Below are the code and all the weights of a small trained network. Each question names an input and a class and asks about switching units off, where a switched-off unit gives its printed mean instead of its output.

import numpy as np


def w(rows, s, z=0):
    codes = np.array(rows[::2]) - 128.0
    scale = np.full(codes.shape[1], s)
    scale[-1] = z or s
    return codes * scale


def f(y):
    return np.maximum(y, 0)


def log_softmax(a):
    a = a - a.max(-1, keepdims=True)
    return a - np.log(np.exp(a).sum(-1, keepdims=True))


def net(x, mask):
    res = np.array(x, float).reshape(1, 7) / 4 @ E
    y = f(res @ A[0][:, :-1].T + A[0][:, -1])
    res = res + np.where(mask, y, B[0][:, -1]) @ B[0][:, :-1]
    return log_softmax(res[-1] @ U[:, :-1].T + U[:, -1])


A, B = {}, {}
E = w([
[138,255,155,161,104],'x0',
[128,159,25,80,124],'x1',
[54,139,170,58,84],'x2',
[129,127,128,128,129],'x3',
[87,91,81,203,30],'x4',
[218,111,148,80,57],'x5',
[128,128,128,128,129],'x6',
],0.0057)
A[0] = w([
[170,150,154,55,221,42],'n0',
[203,115,145,90,69,18],'n1',
[125,112,208,168,117,61],'n2',
[105,111,191,160,138,71],'n3',
[54,156,125,182,176,42],'n4',
[112,82,204,172,147,75],'n5',
[147,224,147,157,100,31],'n6',
[123,106,119,124,123,82],'n7',
[136,46,115,92,146,49],'n8',
[183,135,108,174,176,79],'n9',
[215,115,142,134,107,96],'n10',
[138,166,166,171,117,99],'n11',
[129,147,76,98,125,71],'n12',
[131,173,37,67,125,55],'n13',
[105,135,140,94,103,81],'n14',
[117,35,101,99,156,31],'n15',
[7,148,178,45,97,52],'n16',
[128,149,57,94,123,68],'n17',
[128,127,130,124,134,241],'n18',
[128,127,130,123,134,242],'n19',
[151,89,247,178,134,45],'n20',
[118,70,118,109,146,17],'n21',
[100,92,91,183,37,45],'n22',
[206,118,152,82,65,49],'n23',
[106,112,119,194,72,59],'n24',
[136,217,157,146,108,76],'n25',
[110,115,111,155,78,18],'n26',
[130,154,134,138,121,76],'n27',
[11,134,102,171,228,31],'n28',
[105,138,69,97,116,73],'n29',
[173,95,124,109,55,95],'n30',
[158,139,71,134,151,105],'n31',
[104,105,110,173,59,51],'n32',
[110,125,154,70,65,103],'n33',
[133,73,121,108,143,67],'n34',
[151,143,138,93,181,22],'n35',
[232,108,87,228,183,54],'n36',
[115,116,116,152,91,40],'n37',
[141,142,149,88,179,2],'n38',
[130,213,146,147,108,23],'n39',
[129,139,63,91,139,71],'n40',
[138,181,141,151,105,74],'n41',
[140,144,171,92,196,53],'n42',
[114,116,97,167,78,20],'n43',
[122,9,141,99,156,42],'n44',
[149,143,163,79,199,40],'n45',
[140,182,140,145,120,27],'n46',
],0.011,0.0073)
B[0] = w([
[152,96,149,155,28,178],'n0',
[186,146,171,126,179,147],'n1',
[87,144,129,71,104,149],'n2',
[111,135,133,75,132,148],'n3',
[195,141,180,127,180,165],'n4',
[83,155,132,70,122,163],'n5',
[169,148,39,136,130,156],'n6',
[127,136,115,130,120,130],'n7',
[152,155,61,139,134,155],'n8',
[107,67,137,143,156,162],'n9',
[140,135,186,134,170,172],'n10',
[106,122,82,118,140,154],'n11',
[109,142,133,84,123,141],'n12',
[87,149,140,28,111,166],'n13',
[115,91,137,136,150,135],'n14',
[144,141,37,144,144,156],'n15',
[68,11,120,160,185,181],'n16',
[98,143,135,69,112,151],'n17',
[93,202,150,198,128,253],'n18',
[92,203,150,199,128,254],'n19',
[81,162,133,29,106,166],'n20',
[154,139,60,140,132,132],'n21',
[155,117,142,141,42,174],'n22',
[205,127,173,94,166,162],'n23',
[134,117,158,147,72,160],'n24',
[155,144,44,134,141,169],'n25',
[136,111,136,144,70,133],'n26',
[130,132,102,127,127,130],'n27',
[254,148,185,91,173,192],'n28',
[105,146,139,86,108,145],'n29',
[172,149,173,121,172,164],'n30',
[75,116,132,112,144,162],'n31',
[140,116,141,145,70,157],'n32',
[103,66,142,143,179,161],'n33',
[137,142,86,143,132,143],'n34',
[140,110,147,156,67,136],'n35',
[65,12,120,132,174,193],'n36',
[132,118,138,150,84,132],'n37',
[143,123,150,167,60,132],'n38',
[157,140,48,153,123,146],'n39',
[110,151,120,79,119,149],'n40',
[152,133,81,128,126,145],'n41',
[142,120,158,156,66,154],'n42',
[145,94,150,134,69,138],'n43',
[155,153,22,143,132,172],'n44',
[147,113,156,148,59,154],'n45',
[152,135,67,143,116,132],'n46',
],0.04,0.0066)
U = w([
[157,127,143,155,3,97],'0',
[162,180,7,132,137,101],'1',
[112,169,135,129,130,253],'2',
[206,160,182,95,178,85],'3',
[74,48,120,121,163,110],'4',
[72,187,120,14,90,107],'5',
],0.0053,0.012)

Each question gives the input, the list of numbers given to net, and the class t.
The units are the neurons (one row each of A and B). Each row of codes is followed by its name. A weight is (code - 128) times the scale printed after its matrix; where a second scale follows, it is the last column's (A, B and U).
mask holds one flag per neuron, in row order. A switched-off neuron (its flag False) gives its mean, the last column of its row in B, instead of its output. The means were averaged over made-up inputs and are rounded, as every weight is.
A unit's drop is (log p(t) with every unit on - log p(t) with that unit switched off) / (log p(t) with every unit on - log p(t) with every unit switched off).
The circuit of an input: a set's keep is (log p(t) with only the set's units on - log p(t) with every unit switched off) / (log p(t) with every unit on - log p(t) with every unit switched off). Starting from the 12 units with the biggest drops (on a tie, the unit counted first), units are removed one at a time, each time the one whose removal leaves the highest keep (on an exact tie, the one counted first), for as long as the keep stays at least 0.8.
units of the circuit, in order: the units of the circuit, biggest drop first
most important unit: the unit with the biggest drop
k most important neurons: the k neurons with the biggest drops, biggest first
drop when u is switched off: that unit's drop, to one decimal
input [7,1,-4,-7,-2,8,-7], class 3: 2 most important neurons -> (n23, n10)
input [2,-3,-6,-3,-5,-4,0], class 4: most important neuron -> (n36)
input [-6,6,-7,2,-5,1,-8], class 4: 2 most important neurons -> (n36, n9)
input [8,5,-3,7,-6,-5,-4], class 1: 2 most important neurons -> (n25, n6)
input [5,-7,-5,0,2,7,0], class 3: 3 most important neurons -> (n23, n10, n1)
input [0,5,4,7,7,6,-8], class 0: 3 most important neurons -> (n22, n32, n28)
input [-3,-7,-6,-1,-2,-4,-5], class 5: units of the circuit, in order -> (n20, n5)
input [3,-5,-3,-1,3,-7,4], class 3: 2 most important neurons -> (n28, n4)
input [-7,8,-5,-5,-8,-2,3], class 0: 2 most important neurons -> (n0, n45)
input [-7,4,2,-2,8,7,0], class 0: 2 most important neurons -> (n22, n32)
input [7,7,0,-4,0,-2,-4], class 1: units of the circuit, in order -> (n6, n25)
input [-6,0,8,1,-4,6,-8], class 4: 3 most important neurons -> (n16, n33, n28)
input [-3,-8,0,8,8,-8,-1], class 0: 2 most important neurons -> (n22, n24)
input [-8,-2,8,2,6,-8,-6], class 1: most important unit -> n44
input [0,3,6,2,2,-6,4], class 3: 3 most important neurons -> (n28, n36, n4)
input [6,-3,-4,3,-5,-5,-4], class 1: units of the circuit, in order -> (n25, n6)
input [-2,-7,-1,2,8,-8,2], class 0: drop when n4 is switched off -> -0.1
input [0,7,-8,-7,0,5,6], class 4: drop when n36 is switched off -> 0.8
input [5,-4,6,0,-6,-4,-5], class 0: drop when n10 is switched off -> 0.1
input [-3,-8,-4,5,0,-1,0], class 5: most important unit -> n20
